Below is a small trained network, with its code and all its weights. Each question gives an input and a class and asks what happens when units are switched off, that is, made to give their printed mean instead of their output.

import numpy as np


def w(rows, s, z=0):
    codes = np.array(rows[::2]) - 128.0
    scale = np.full(codes.shape[1], s)
    scale[-1] = z or s
    return codes * scale


def norm(h):
    return h / np.sqrt((h * h).mean(-1, keepdims=True) + 1e-5)


def f(y):
    return y / 2 * (1 + np.tanh(0.7978845608 * (y + 0.044715 * y**3)))


def log_softmax(a):
    a = a - a.max(-1, keepdims=True)
    return a - np.log(np.exp(a).sum(-1, keepdims=True))


def net(x, mask):
    res = np.array(x, float).reshape(1, 4) / 4 @ E
    u = 0
    for l in range(3):
        y = f(norm(res) @ A[l][:, :-1].T + A[l][:, -1])
        res = res + np.where(mask[u : u + 4], y, B[l][:, -1]) @ B[l][:, :-1]
        u += 4
    return log_softmax(norm(res)[-1] @ U[:, :-1].T + U[:, -1])


A, B = {}, {}
E = w([
[132,33,104,219,75,97,173],'x0',
[68,171,142,195,125,53,254],'x1',
[238,188,102,180,133,189,46],'x2',
[161,104,151,60,94,76,203],'x3',
],0.005)
A[0] = w([
[113,218,98,158,113,142,66,79],'0.n1',
[135,115,105,177,106,137,128,57],'0.n2',
[226,114,94,111,145,255,86,4],'0.n3',
[144,102,175,138,187,52,139,215],'0.n4',
],0.0068,0.0019)
B[0] = w([
[125,129,186,99,204,141,142,190],'0.n1',
[141,134,175,149,89,174,175,141],'0.n2',
[182,155,49,27,46,62,201,255],'0.n3',
[66,51,29,79,141,254,114,168],'0.n4',
],0.0051,0.0042)
A[1] = w([
[150,152,138,254,70,120,189,82],'1.n1',
[99,213,157,116,182,165,111,252],'1.n2',
[89,121,140,221,101,154,192,72],'1.n3',
[194,125,154,88,90,138,54,70],'1.n4',
],0.0089,0.0011)
B[1] = w([
[150,92,105,157,216,135,58,255],'1.n1',
[128,178,218,159,164,141,109,231],'1.n2',
[199,62,2,233,122,51,170,246],'1.n3',
[154,31,144,117,48,193,17,236],'1.n4',
],0.0082,0.0043)
A[2] = w([
[44,113,83,117,3,127,224,2],'2.n1',
[149,148,81,151,100,85,103,115],'2.n2',
[191,95,84,73,115,195,43,204],'2.n3',
[20,83,139,131,87,69,211,49],'2.n4',
],0.0071,0.0017)
B[2] = w([
[76,172,186,41,154,133,226,158],'2.n1',
[164,113,179,54,119,108,33,147],'2.n2',
[162,165,88,103,43,143,167,255],'2.n3',
[2,87,136,82,136,108,151,172],'2.n4',
],0.0079,0.0067)
U = w([
[194,130,110,93,6,173,81,255],'0',
[65,111,136,112,123,98,180,73],'1',
[132,199,193,150,167,157,95,88],'2',
[168,83,68,222,146,76,134,101],'3',
],0.017,0.00099)

Each question gives the input, the list of numbers given to net, and the class t.
The units are the neurons (one row each of A and B). Each row of codes is followed by its name. A weight is (code - 128) times the scale printed after its matrix; where a second scale follows, it is the last column's (A, B and U).
mask holds one flag per neuron, layer by layer. A switched-off neuron (its flag False) gives its mean, the last column of its row in B, instead of its output. The means were averaged over made-up inputs and are rounded, as every weight is.
A unit's drop is (log p(t) with every unit on - log p(t) with that unit switched off) / (log p(t) with every unit on - log p(t) with every unit switched off).
The circuit of an input: a set's keep is (log p(t) with only the set's units on - log p(t) with every unit switched off) / (log p(t) with every unit on - log p(t) with every unit switched off). Starting from all 12 units, units are removed one at a time, each time the one whose removal leaves the highest keep (on an exact tie, the one counted first), for as long as the keep stays at least 0.8.
units of the circuit, in order: the units of the circuit, biggest drop first
top k neurons: the k neurons with the biggest drops, biggest first
k most important neurons of layer l: the k neurons of layer l with the biggest drops, biggest first
drop of u: that unit's drop, to one decimal
input [-4,-1,3,-8], class 2: units of the circuit, in order -> [1.n2]
input [-2,6,2,5], class 3: top 3 neurons -> [0.n3, 0.n1, 1.n1]
input [-1,-4,-6,3], class 1: top 2 neurons -> [1.n4, 1.n1]
input [-5,6,5,8], class 2: top 2 neurons -> [0.n3, 1.n3]
input [-6,4,0,6], class 2: top 3 neurons -> [0.n3, 1.n3, 1.n2]
input [-1,2,4,-1], class 2: units of the circuit, in order -> [0.n1, 1.n2]
input [-2,-1,-2,1], class 2: top 2 neurons -> [1.n4, 1.n3]
input [-5,1,-1,7], class 1: top 3 neurons -> [1.n4, 1.n1, 0.n1]
input [-2,6,6,8], class 3: top 2 neurons -> [1.n4, 0.n3]
input [-2,4,0,-4], class 2: top 2 neurons -> [1.n2, 0.n1]
input [-5,6,-3,-4], class 2: top 2 neurons -> [1.n2, 0.n3]
input [3,8,-8,-7], class 3: top 2 neurons -> [1.n3, 1.n1]
input [-8,6,1,2], class 2: drop of 1.n2 -> 0.1
input [0,-3,-5,2], class 1: units of the circuit, in order -> [1.n4]
input [8,-7,-6,2], class 1: top 2 neurons -> [1.n1, 1.n4]
input [2,-2,-2,0], class 1: drop of 1.n1 -> 1.2
input [0,-1,-1,6], class 1: drop of 1.n1 -> 1.1
input [6,-2,-3,4], class 1: 2 most important neurons of layer 1 -> [1.n1, 1.n4]
